Below are the code and all the weights of a small trained network. Each question names an input and a class and asks about switching units off, where a switched-off unit gives its printed mean instead of its output.

import numpy as np


def w(rows, s, z=0):
    codes = np.array(rows[::2]) - 128.0
    scale = np.full(codes.shape[1], s)
    scale[-1] = z or s
    return codes * scale


def f(y):
    return y / 2 * (1 + np.tanh(0.7978845608 * (y + 0.044715 * y**3)))


def log_softmax(a):
    a = a - a.max(-1, keepdims=True)
    return a - np.log(np.exp(a).sum(-1, keepdims=True))


def net(x, mask):
    res = np.array(x, float).reshape(1, 6) / 4 @ E
    y = f(res @ A[0][:, :-1].T + A[0][:, -1])
    res = res + np.where(mask, y, B[0][:, -1]) @ B[0][:, :-1]
    return log_softmax(res[-1] @ U[:, :-1].T + U[:, -1])


A, B = {}, {}
E = w([
[104,115,78,43,148,169,42,106,148],'x0',
[168,150,99,58,142,95,187,184,123],'x1',
[177,92,97,110,6,133,142,108,184],'x2',
[129,134,146,60,103,81,68,192,177],'x3',
[202,46,179,85,172,146,116,77,104],'x4',
[116,100,39,172,122,155,142,126,53],'x5',
],0.013)
A[0] = w([
[134,107,98,120,106,166,110,131,123,88],'N1',
[237,59,198,134,150,108,174,108,159,105],'N2',
[153,236,194,51,171,70,188,172,167,86],'N3',
[81,146,104,194,64,70,187,157,130,102],'N4',
[179,175,109,5,140,92,128,180,140,217],'N5',
[168,73,91,99,126,182,160,119,90,254],'N6',
[182,74,190,93,106,121,144,118,134,71],'N7',
[147,151,69,123,109,140,150,104,94,47],'N8',
[110,115,168,115,127,124,72,77,175,168],'N9',
[127,119,88,148,103,131,209,67,113,17],'N10',
[73,126,169,190,214,141,96,127,129,75],'N11',
],0.012,0.0037)
B[0] = w([
[79,116,70,102,114,103,155,134,182,153],'N1',
[168,70,191,166,21,119,131,162,1,233],'N2',
[28,55,238,178,120,104,209,101,171,239],'N3',
[118,199,98,201,97,221,90,223,180,217],'N4',
[49,33,126,137,156,52,135,202,147,248],'N5',
[215,101,49,95,150,93,184,52,110,203],'N6',
[160,123,166,124,91,47,57,143,91,199],'N7',
[171,148,74,156,203,121,163,112,177,159],'N8',
[83,152,156,62,54,166,90,76,123,205],'N9',
[173,108,84,211,120,151,155,93,153,185],'N10',
[114,157,201,127,198,241,130,75,76,212],'N11',
],0.0086,0.016)
U = w([
[194,113,201,114,58,86,116,124,84,45],'0',
[199,129,84,167,125,115,183,83,146,56],'1',
[110,152,177,141,254,164,115,95,52,253],'2',
[65,99,195,118,157,66,153,137,181,125],'3',
[100,136,146,17,77,123,43,83,214,121],'4',
[115,92,58,30,172,68,84,151,162,88],'5',
[107,229,128,186,81,152,120,170,193,207],'6',
],0.012,0.0027)

Each question gives the input, the list of numbers given to net, and the class t.
The units are the neurons (one row each of A and B). Each row of codes is followed by its name. A weight is (code - 128) times the scale printed after its matrix; where a second scale follows, it is the last column's (A, B and U).
mask holds one flag per neuron, in row order. A switched-off neuron (its flag False) gives its mean, the last column of its row in B, instead of its output. The means were averaged over made-up inputs and are rounded, as every weight is.
A unit's drop is (log p(t) with every unit on - log p(t) with that unit switched off) / (log p(t) with every unit on - log p(t) with every unit switched off).
The circuit of an input: a set's keep is (log p(t) with only the set's units on - log p(t) with every unit switched off) / (log p(t) with every unit on - log p(t) with every unit switched off). Starting from all 11 units, units are removed one at a time, each time the one whose removal leaves the highest keep (on an exact tie, the one counted first), for as long as the keep stays at least 0.8.
circuit, biggest first: the units of the circuit, biggest drop first
k most important neurons: the k neurons with the biggest drops, biggest first
drop when u is switched off: that unit's drop, to one decimal
input [-2,1,-4,-7,0,6], class 1: 3 most important neurons => (N10, N6, N8)
input [7,3,0,2,1,-3], class 3: circuit, biggest first => (N5)
input [-5,8,-6,-5,5,-4], class 3: 4 most important neurons => (N3, N5, N9, N10)
input [-4,3,0,-4,7,5], class 1: 3 most important neurons => (N6, N10, N8)
input [-8,0,-6,0,-3,1], class 6: 2 most important neurons => (N4, N6)
input [-3,-1,-2,-4,2,-4], class 0: 2 most important neurons => (N2, N8)
input [1,5,7,3,0,6], class 5: 2 most important neurons => (N5, N2)
input [-4,-1,-5,1,-6,-4], class 6: 2 most important neurons => (N4, N5)
input [4,3,1,3,4,-4], class 3: 2 most important neurons => (N5, N3)
input [-2,-6,-7,4,6,-8], class 2: 2 most important neurons => (N11, N6)
input [4,5,3,-1,1,5], class 5: 2 most important neurons => (N2, N5)
input [-3,1,6,-1,2,3], class 1: drop when N10 is switched off => 0.1
input [-1,-7,-3,3,8,-1], class 0: drop when N2 is switched off => 0.9
input [-2,-1,7,5,-3,-6], class 3: circuit, biggest first => (N3)
input [-8,6,-7,-7,-5,4], class 6: drop when N4 is switched off => 1.6
